Here is a tiny trained network, its code and every weight. The questions are about switching its units off for an input and a target symbol, where a switched-off unit gives its printed mean instead of its output.

import numpy as np


def w(rows, s, z=0):
    codes = np.array(rows[::2]) - 128.0
    scale = np.full(codes.shape[1], s)
    scale[-1] = z or s
    return codes * scale


def norm(h):
    return h / np.sqrt((h * h).mean(-1, keepdims=True) + 1e-5)


def f(y):
    return np.maximum(y, 0)


def softmax(a):
    e = np.exp(a - a.max(-1, keepdims=True))
    return e / e.sum(-1, keepdims=True)


def log_softmax(a):
    a = a - a.max(-1, keepdims=True)
    return a - np.log(np.exp(a).sum(-1, keepdims=True))


def net(x, mask):
    ids = ['βγεζθλμξσψ'.index(c) for c in x.split()]
    T = len(ids)
    res = E[ids] + P[:T]
    r = norm(res)
    for j in range(2):
        rows = slice(3 * j, 3 * j + 3)
        q, k, v = (r @ M[0][rows].T for M in (Q, K, V))
        z = softmax(np.where(np.tri(T) > 0, q @ k.T / 3**0.5, -1e9)) @ v
        o = O[0][rows]
        res = res + np.where(mask[j], z, o[:, -1]) @ o[:, :-1]
    y = f(norm(res) @ A[0][:, :-1].T + A[0][:, -1])
    res = res + np.where(mask[2:10], y, B[0][:, -1]) @ B[0][:, :-1]
    return log_softmax(norm(res)[-1] @ U[:, :-1].T + U[:, -1])


Q, K, V, O, A, B = {}, {}, {}, {}, {}, {}
E = w([
[152,66,98,131,137,193],'β',
[87,188,82,146,177,137],'γ',
[144,54,110,134,132,90],'ε',
[155,195,126,108,108,154],'ζ',
[112,2,184,93,235,136],'θ',
[104,171,106,101,83,135],'λ',
[156,127,124,94,171,107],'μ',
[122,169,172,124,129,127],'ξ',
[151,111,129,99,103,72],'σ',
[169,154,115,141,137,97],'ψ',
],0.026)
P = w([
[122,103,158,170,130,255],'0',
[108,184,148,99,122,194],'1',
[94,185,152,100,127,167],'2',
[79,176,145,127,139,144],'3',
[81,159,152,155,137,135],'4',
[93,140,180,165,133,137],'5',
[103,137,197,171,127,137],'6',
[121,128,210,187,130,141],'7',
],0.0082)
Q[0] = w([
[92,39,134,112,24,209],'head 1',
[55,112,3,178,97,175],'head 1',
[54,151,100,111,86,40],'head 1',
[101,219,162,64,140,151],'head 2',
[69,148,48,131,120,69],'head 2',
[10,73,120,157,170,209],'head 2',
],0.021)
K[0] = w([
[180,49,86,120,87,250],'head 1',
[45,157,37,52,152,198],'head 1',
[125,189,17,162,47,92],'head 1',
[26,224,167,133,91,147],'head 2',
[89,151,37,112,211,87],'head 2',
[97,76,107,64,198,213],'head 2',
],0.017)
V[0] = w([
[115,151,96,172,227,167],'head 1',
[123,77,112,11,162,121],'head 1',
[249,157,40,169,152,81],'head 1',
[180,122,190,117,181,116],'head 2',
[115,87,125,133,125,105],'head 2',
[204,144,179,160,90,144],'head 2',
],0.014)
O[0] = w([
[96,68,36,191,152,57,252],'head 1',
[143,88,92,73,195,223,198],'head 1',
[254,195,15,108,128,68,78],'head 1',
[167,154,147,153,169,73,121],'head 2',
[144,75,190,107,83,141,66],'head 2',
[136,201,138,108,162,128,127],'head 2',
],0.0092,0.0047)
A[0] = w([
[137,67,178,115,137,63,142],'neuron 1',
[184,102,101,179,181,149,79],'neuron 2',
[92,137,158,147,146,49,35],'neuron 3',
[154,12,126,95,79,117,25],'neuron 4',
[69,194,74,175,91,178,169],'neuron 5',
[133,162,198,112,124,68,251],'neuron 6',
[88,131,108,134,4,180,54],'neuron 7',
[79,112,97,163,83,190,177],'neuron 8',
],0.016,0.0016)
B[0] = w([
[112,159,165,35,75,89,183],'neuron 1',
[89,89,67,116,152,200,235],'neuron 2',
[105,140,171,235,107,138,169],'neuron 3',
[211,149,217,175,114,36,235],'neuron 4',
[95,93,172,53,161,32,227],'neuron 5',
[126,167,85,163,152,242,180],'neuron 6',
[60,129,8,86,38,171,198],'neuron 7',
[213,89,148,192,76,143,254],'neuron 8',
],0.015,0.0082)
U = w([
[238,62,134,223,114,173,111],'β',
[74,88,104,225,180,31,2],'γ',
[225,142,225,129,73,21,90],'ε',
[131,169,164,89,173,58,190],'ζ',
[106,41,232,85,220,119,39],'θ',
[106,109,111,84,44,123,189],'λ',
[147,95,61,100,254,158,76],'μ',
[84,182,199,229,149,160,140],'ξ',
[212,192,187,88,142,216,145],'σ',
[226,221,83,190,126,79,210],'ψ',
],0.0085,0.0019)

Each question gives the input, a string of symbols that net reads in full, and the target symbol t.
The units are the heads (3 rows each of Q, K, V and O) and the neurons (one row each of A and B). Each row of codes is followed by its name. A weight is (code - 128) times the scale printed after its matrix; where a second scale follows, it is the last column's (O, A, B and U).
mask holds one flag per unit, heads first, then neurons. A switched-off unit (its flag False) gives its mean, the last column of its rows in O or B, instead of its output. The means were averaged over made-up inputs and are rounded, as every weight is.
A unit's drop is (log p(t) with every unit on - log p(t) with that unit switched off) / (log p(t) with every unit on - log p(t) with every unit switched off).
The circuit of an input: a set's keep is (log p(t) with only the set's units on - log p(t) with every unit switched off) / (log p(t) with every unit on - log p(t) with every unit switched off). Starting from all 10 units, units are removed one at a time, each time the one whose removal leaves the highest keep (on an exact tie, the one counted first), for as long as the keep stays at least 0.8.
units of the circuit, in order: the units of the circuit, biggest drop first
unit that matters most: the unit with the biggest drop
top k neurons: the k neurons with the biggest drops, biggest first
which heads matter: for each layer, one digit per head in row order, 1 if its drop is at least 0.15 and else 0, layers parted by /
drop of u: that unit's drop, to one decimal
input β ζ λ ζ, target λ: units of the circuit, in order : [neuron 7; head 2]
input ξ ε ε ε, target ε: unit that matters most : head 2
input ψ μ β ζ ξ μ, target ξ: units of the circuit, in order : [head 1; neuron 6]
input γ ψ ξ σ β λ ξ ζ, target ξ: units of the circuit, in order : [head 1; neuron 6]
input σ μ σ μ, target σ: which heads matter : 10
input ξ γ μ β μ μ, target μ: which heads matter : 10
input λ λ β θ ε β θ ζ, target θ: which heads matter : 11
input μ γ ε ζ, target ζ: which heads matter : 00
input β μ ξ, target ξ: top 2 neurons : [neuron 6; neuron 3]
input ε θ β λ β λ ζ, target λ: top 2 neurons : [neuron 7; neuron 5]
input ψ ζ β ψ μ μ, target ψ: drop of head 1 : 0.8
input μ β β ζ θ ζ, target θ: drop of neuron 4 : 0.0
input θ λ ψ ε γ ψ, target ψ: drop of head 1 : 1.3
input β β σ β β ε, target ε: unit that matters most : neuron 4
